Here is a tiny trained network, its code and every weight. The questions are about switching its units off for an input and a class, where a switched-off unit gives its printed mean instead of its output.

import numpy as np


def w(rows, s, z=0):
    codes = np.array(rows[::2]) - 128.0
    scale = np.full(codes.shape[1], s)
    scale[-1] = z or s
    return codes * scale


def f(y):
    return np.maximum(y, 0)


def log_softmax(a):
    a = a - a.max(-1, keepdims=True)
    return a - np.log(np.exp(a).sum(-1, keepdims=True))


def net(x, mask):
    res = np.array(x, float).reshape(1, 4) / 4 @ E
    y = f(res @ A[0][:, :-1].T + A[0][:, -1])
    res = res + np.where(mask, y, B[0][:, -1]) @ B[0][:, :-1]
    return log_softmax(res[-1] @ U[:, :-1].T + U[:, -1])


A, B = {}, {}
E = w([
[187,124,176,217],'x0',
[135,225,97,151],'x1',
[247,130,121,80],'x2',
[152,100,37,180],'x3',
],0.013)
A[0] = w([
[139,78,149,144,82],'neuron 0',
[166,116,148,105,88],'neuron 1',
[133,110,74,155,55],'neuron 2',
[93,148,129,147,163],'neuron 3',
[84,154,124,157,104],'neuron 4',
[120,135,168,112,56],'neuron 5',
[154,136,119,111,75],'neuron 6',
[92,143,105,106,101],'neuron 7',
[130,115,128,124,105],'neuron 8',
[169,117,89,126,117],'neuron 9',
[127,193,125,155,91],'neuron 10',
[90,135,139,139,76],'neuron 11',
[117,60,145,99,34],'neuron 12',
[90,161,127,170,47],'neuron 13',
[159,130,126,108,64],'neuron 14',
[125,145,161,179,130],'neuron 15',
[114,95,79,155,87],'neuron 16',
[83,151,88,72,38],'neuron 17',
[159,164,116,108,104],'neuron 18',
[133,149,163,110,58],'neuron 19',
[117,131,110,99,250],'neuron 20',
[173,155,113,96,94],'neuron 21',
[99,117,132,146,102],'neuron 22',
[156,140,147,164,67],'neuron 23',
[122,171,161,113,83],'neuron 24',
[153,110,173,169,43],'neuron 25',
[122,60,138,104,24],'neuron 26',
[125,251,106,140,76],'neuron 27',
[125,91,154,120,87],'neuron 28',
[119,129,141,158,87],'neuron 29',
[91,119,134,153,87],'neuron 30',
[145,104,70,142,75],'neuron 31',
[167,118,135,100,122],'neuron 32',
[131,113,55,155,97],'neuron 33',
[96,130,131,144,118],'neuron 34',
[142,127,150,158,37],'neuron 35',
[102,118,135,136,77],'neuron 36',
[143,101,140,160,103],'neuron 37',
[115,150,171,113,102],'neuron 38',
[146,175,120,120,84],'neuron 39',
[124,98,145,119,182],'neuron 40',
[142,156,167,172,193],'neuron 41',
[80,135,122,143,88],'neuron 42',
[114,135,108,101,49],'neuron 43',
[120,116,105,90,185],'neuron 44',
[86,118,119,166,89],'neuron 45',
[122,164,202,79,103],'neuron 46',
[139,113,127,154,105],'neuron 47',
],0.023,0.011)
B[0] = w([
[84,77,66,126,173],'neuron 0',
[141,109,194,122,174],'neuron 1',
[69,202,166,115,182],'neuron 2',
[211,101,165,153,205],'neuron 3',
[190,93,222,122,199],'neuron 4',
[67,191,163,100,154],'neuron 5',
[153,109,197,53,154],'neuron 6',
[170,123,80,69,188],'neuron 7',
[118,117,126,116,136],'neuron 8',
[126,145,192,129,204],'neuron 9',
[71,75,95,145,196],'neuron 10',
[147,125,202,80,169],'neuron 11',
[90,86,108,137,181],'neuron 12',
[134,99,151,81,183],'neuron 13',
[185,104,198,62,156],'neuron 14',
[173,160,40,40,203],'neuron 15',
[90,173,164,142,190],'neuron 16',
[167,149,57,28,213],'neuron 17',
[142,78,179,119,180],'neuron 18',
[80,189,177,85,152],'neuron 19',
[206,157,48,174,237],'neuron 20',
[224,90,200,69,195],'neuron 21',
[166,108,200,123,168],'neuron 22',
[138,142,82,52,171],'neuron 23',
[53,170,148,153,170],'neuron 24',
[130,126,83,32,181],'neuron 25',
[57,45,90,159,175],'neuron 26',
[15,1,90,240,252],'neuron 27',
[58,90,120,162,164],'neuron 28',
[158,136,126,63,154],'neuron 29',
[180,113,195,109,177],'neuron 30',
[69,185,169,117,194],'neuron 31',
[164,114,182,134,187],'neuron 32',
[30,210,168,121,218],'neuron 33',
[167,121,156,126,177],'neuron 34',
[128,133,89,18,149],'neuron 35',
[138,114,143,107,152],'neuron 36',
[130,140,85,90,172],'neuron 37',
[99,221,147,168,177],'neuron 38',
[107,67,144,138,168],'neuron 39',
[118,94,106,241,190],'neuron 40',
[164,143,38,86,232],'neuron 41',
[176,107,160,89,188],'neuron 42',
[144,120,65,4,151],'neuron 43',
[163,130,68,82,213],'neuron 44',
[167,130,191,105,191],'neuron 45',
[76,198,132,138,219],'neuron 46',
[116,138,91,110,157],'neuron 47',
],0.0086,0.014)
U = w([
[210,77,233,117,110],'0',
[62,9,105,157,128],'1',
[72,252,178,130,112],'2',
[195,145,35,79,70],'3',
[225,156,88,197,254],'4',
[180,148,137,203,105],'5',
],0.014,0.023)

Each question gives the input, the list of numbers given to net, and the class t.
The units are the neurons (one row each of A and B). Each row of codes is followed by its name. A weight is (code - 128) times the scale printed after its matrix; where a second scale follows, it is the last column's (A, B and U).
mask holds one flag per neuron, in row order. A switched-off neuron (its flag False) gives its mean, the last column of its row in B, instead of its output. The means were averaged over made-up inputs and are rounded, as every weight is.
A unit's drop is (log p(t) with every unit on - log p(t) with that unit switched off) / (log p(t) with every unit on - log p(t) with every unit switched off).
The circuit of an input: a set's keep is (log p(t) with only the set's units on - log p(t) with every unit switched off) / (log p(t) with every unit on - log p(t) with every unit switched off). Starting from the 12 units with the biggest drops (on a tie, the unit counted first), units are removed one at a time, each time the one whose removal leaves the highest keep (on an exact tie, the one counted first), for as long as the keep stays at least 0.8.
units of the circuit, in order: the units of the circuit, biggest drop first
unit that matters most: the unit with the biggest drop
k most important neurons: the k neurons with the biggest drops, biggest first
drop when u is switched off: that unit's drop, to one decimal
input [3,3,7,7], class 0: unit that matters most : neuron 21
input [7,4,6,3], class 3: 2 most important neurons : (neuron 41; neuron 23)
input [-7,-6,-1,5], class 3: 2 most important neurons : (neuron 27; neuron 17)
input [7,7,-2,-5], class 1: 2 most important neurons : (neuron 27; neuron 10)
input [2,2,7,8], class 2: 2 most important neurons : (neuron 33; neuron 31)
input [-3,7,7,-8], class 2: 2 most important neurons : (neuron 46; neuron 24)
input [3,-8,-2,-8], class 1: 3 most important neurons : (neuron 26; neuron 12; neuron 0)
input [0,-7,1,8], class 2: units of the circuit, in order : (neuron 33; neuron 31)
input [6,7,-7,-2], class 0: 3 most important neurons : (neuron 4; neuron 3; neuron 45)
input [-5,4,6,6], class 0: 3 most important neurons : (neuron 21; neuron 18; neuron 46)
input [3,5,6,-7], class 2: 4 most important neurons : (neuron 46; neuron 24; neuron 38; neuron 19)
input [5,-5,-4,-2], class 1: 3 most important neurons : (neuron 20; neuron 17; neuron 28)
input [1,-8,-2,-8], class 1: 2 most important neurons : (neuron 26; neuron 12)
input [7,5,-3,-1], class 3: units of the circuit, in order : (neuron 15)
input [7,1,0,6], class 3: drop when neuron 46 is switched off : 0.2
input [7,-2,-6,7], class 2: drop when neuron 16 is switched off : 0.5
input [1,5,6,-1], class 0: drop when neuron 21 is switched off : 0.5
